Below is a small trained network, with its code and all its weights. Each question gives an input and a class and asks what happens when units are switched off, that is, made to give their printed mean instead of their output.

import numpy as np


def w(rows, s, z=0):
    codes = np.array(rows[::2]) - 128.0
    scale = np.full(codes.shape[1], s)
    scale[-1] = z or s
    return codes * scale


def norm(h):
    return h / np.sqrt((h * h).mean(-1, keepdims=True) + 1e-5)


def f(y):
    return np.maximum(y, 0)


def log_softmax(a):
    a = a - a.max(-1, keepdims=True)
    return a - np.log(np.exp(a).sum(-1, keepdims=True))


def net(x, mask):
    res = np.array(x, float).reshape(1, 4) / 4 @ E
    u = 0
    for l in range(4):
        y = f(norm(res) @ A[l][:, :-1].T + A[l][:, -1])
        res = res + np.where(mask[u : u + 4], y, B[l][:, -1]) @ B[l][:, :-1]
        u += 4
    return log_softmax(norm(res)[-1] @ U[:, :-1].T + U[:, -1])


A, B = {}, {}
E = w([
[148,140,116,127,136,124,127,124],'x0',
[166,115,107,250,24,67,24,136],'x1',
[127,130,136,147,134,153,119,128],'x2',
[166,62,71,166,91,141,82,2],'x3',
],0.016)
A[0] = w([
[145,166,125,161,96,83,101,221,4],'0.n1',
[125,76,112,121,121,141,122,1,160],'0.n2',
[139,146,120,90,172,170,164,149,154],'0.n3',
[127,95,116,64,158,186,172,12,57],'0.n4',
],0.026,0.0042)
B[0] = w([
[98,236,125,198,218,148,16,120,227],'0.n1',
[157,51,43,135,131,145,152,80,238],'0.n2',
[101,80,176,68,106,36,159,115,220],'0.n3',
[107,115,155,210,251,220,105,181,252],'0.n4',
],0.018,0.022)
A[1] = w([
[5,58,204,129,32,150,133,151,13],'1.n1',
[55,69,216,159,42,134,156,96,2],'1.n2',
[175,111,83,143,18,81,77,4,82],'1.n3',
[117,102,191,31,78,8,186,85,82],'1.n4',
],0.022,0.0016)
B[1] = w([
[122,253,128,76,114,141,146,75,191],'1.n1',
[148,175,131,84,106,147,159,116,165],'1.n2',
[133,108,116,109,45,39,92,138,219],'1.n3',
[132,146,147,65,102,164,171,139,246],'1.n4',
],0.018,0.013)
A[2] = w([
[118,94,251,130,86,49,157,161,2],'2.n1',
[157,85,42,135,46,105,109,36,61],'2.n2',
[123,159,108,47,184,51,108,24,50],'2.n3',
[145,81,76,93,145,197,182,14,141],'2.n4',
],0.027,0.0023)
B[2] = w([
[144,180,116,80,90,173,119,99,183],'2.n1',
[176,119,201,122,74,2,134,76,251],'2.n2',
[124,106,152,117,111,170,170,153,221],'2.n3',
[91,138,119,144,164,186,124,199,233],'2.n4',
],0.026,0.015)
A[3] = w([
[99,151,199,78,204,151,137,131,240],'3.n1',
[152,59,169,138,65,4,142,200,1],'3.n2',
[215,99,131,162,145,57,109,15,58],'3.n3',
[134,153,244,124,80,20,124,203,29],'3.n4',
],0.022,0.00078)
B[3] = w([
[175,152,73,97,2,94,133,108,254],'3.n1',
[115,130,113,219,101,22,124,126,206],'3.n2',
[147,80,123,52,67,105,160,86,201],'3.n3',
[112,45,140,148,234,183,161,121,214],'3.n4',
],0.018,0.019)
U = w([
[119,195,164,1,55,192,183,110,74],'0',
[78,247,178,175,157,137,15,123,231],'1',
[108,29,122,153,242,244,155,122,206],'2',
[146,58,153,151,87,52,111,50,1],'3',
],0.014,0.00085)

Each question gives the input, the list of numbers given to net, and the class t.
The units are the neurons (one row each of A and B). Each row of codes is followed by its name. A weight is (code - 128) times the scale printed after its matrix; where a second scale follows, it is the last column's (A, B and U).
mask holds one flag per neuron, layer by layer. A switched-off neuron (its flag False) gives its mean, the last column of its row in B, instead of its output. The means were averaged over made-up inputs and are rounded, as every weight is.
A unit's drop is (log p(t) with every unit on - log p(t) with that unit switched off) / (log p(t) with every unit on - log p(t) with every unit switched off).
The circuit of an input: a set's keep is (log p(t) with only the set's units on - log p(t) with every unit switched off) / (log p(t) with every unit on - log p(t) with every unit switched off). Starting from the 12 units with the biggest drops (on a tie, the unit counted first), units are removed one at a time, each time the one whose removal leaves the highest keep (on an exact tie, the one counted first), for as long as the keep stays at least 0.8.
circuit, biggest first: the units of the circuit, biggest drop first
top k neurons: the k neurons with the biggest drops, biggest first
top k neurons in layer l: the k neurons of layer l with the biggest drops, biggest first
drop of u: that unit's drop, to one decimal
input [7,2,3,-8], class 1: circuit, biggest first => [0.n1]
input [-5,-1,3,0], class 0: top 2 neurons in layer 0 => [0.n1; 0.n2]
input [-4,1,-1,0], class 1: top 2 neurons => [0.n2; 2.n2]
input [2,-2,-5,0], class 0: top 2 neurons in layer 0 => [0.n1; 0.n3]
input [8,0,1,-3], class 0: top 3 neurons => [0.n4; 2.n2; 3.n1]
input [-7,0,-3,-3], class 0: top 3 neurons => [0.n4; 2.n2; 3.n1]
input [5,-6,6,7], class 2: drop of 0.n4 => 2.4
input [-3,5,-4,0], class 1: drop of 0.n2 => 1.1
input [-3,-4,-7,5], class 2: drop of 0.n4 => 1.2
input [6,4,2,-6], class 1: drop of 2.n2 => 0.0
input [1,0,5,-2], class 0: top 2 neurons => [0.n4; 2.n2]
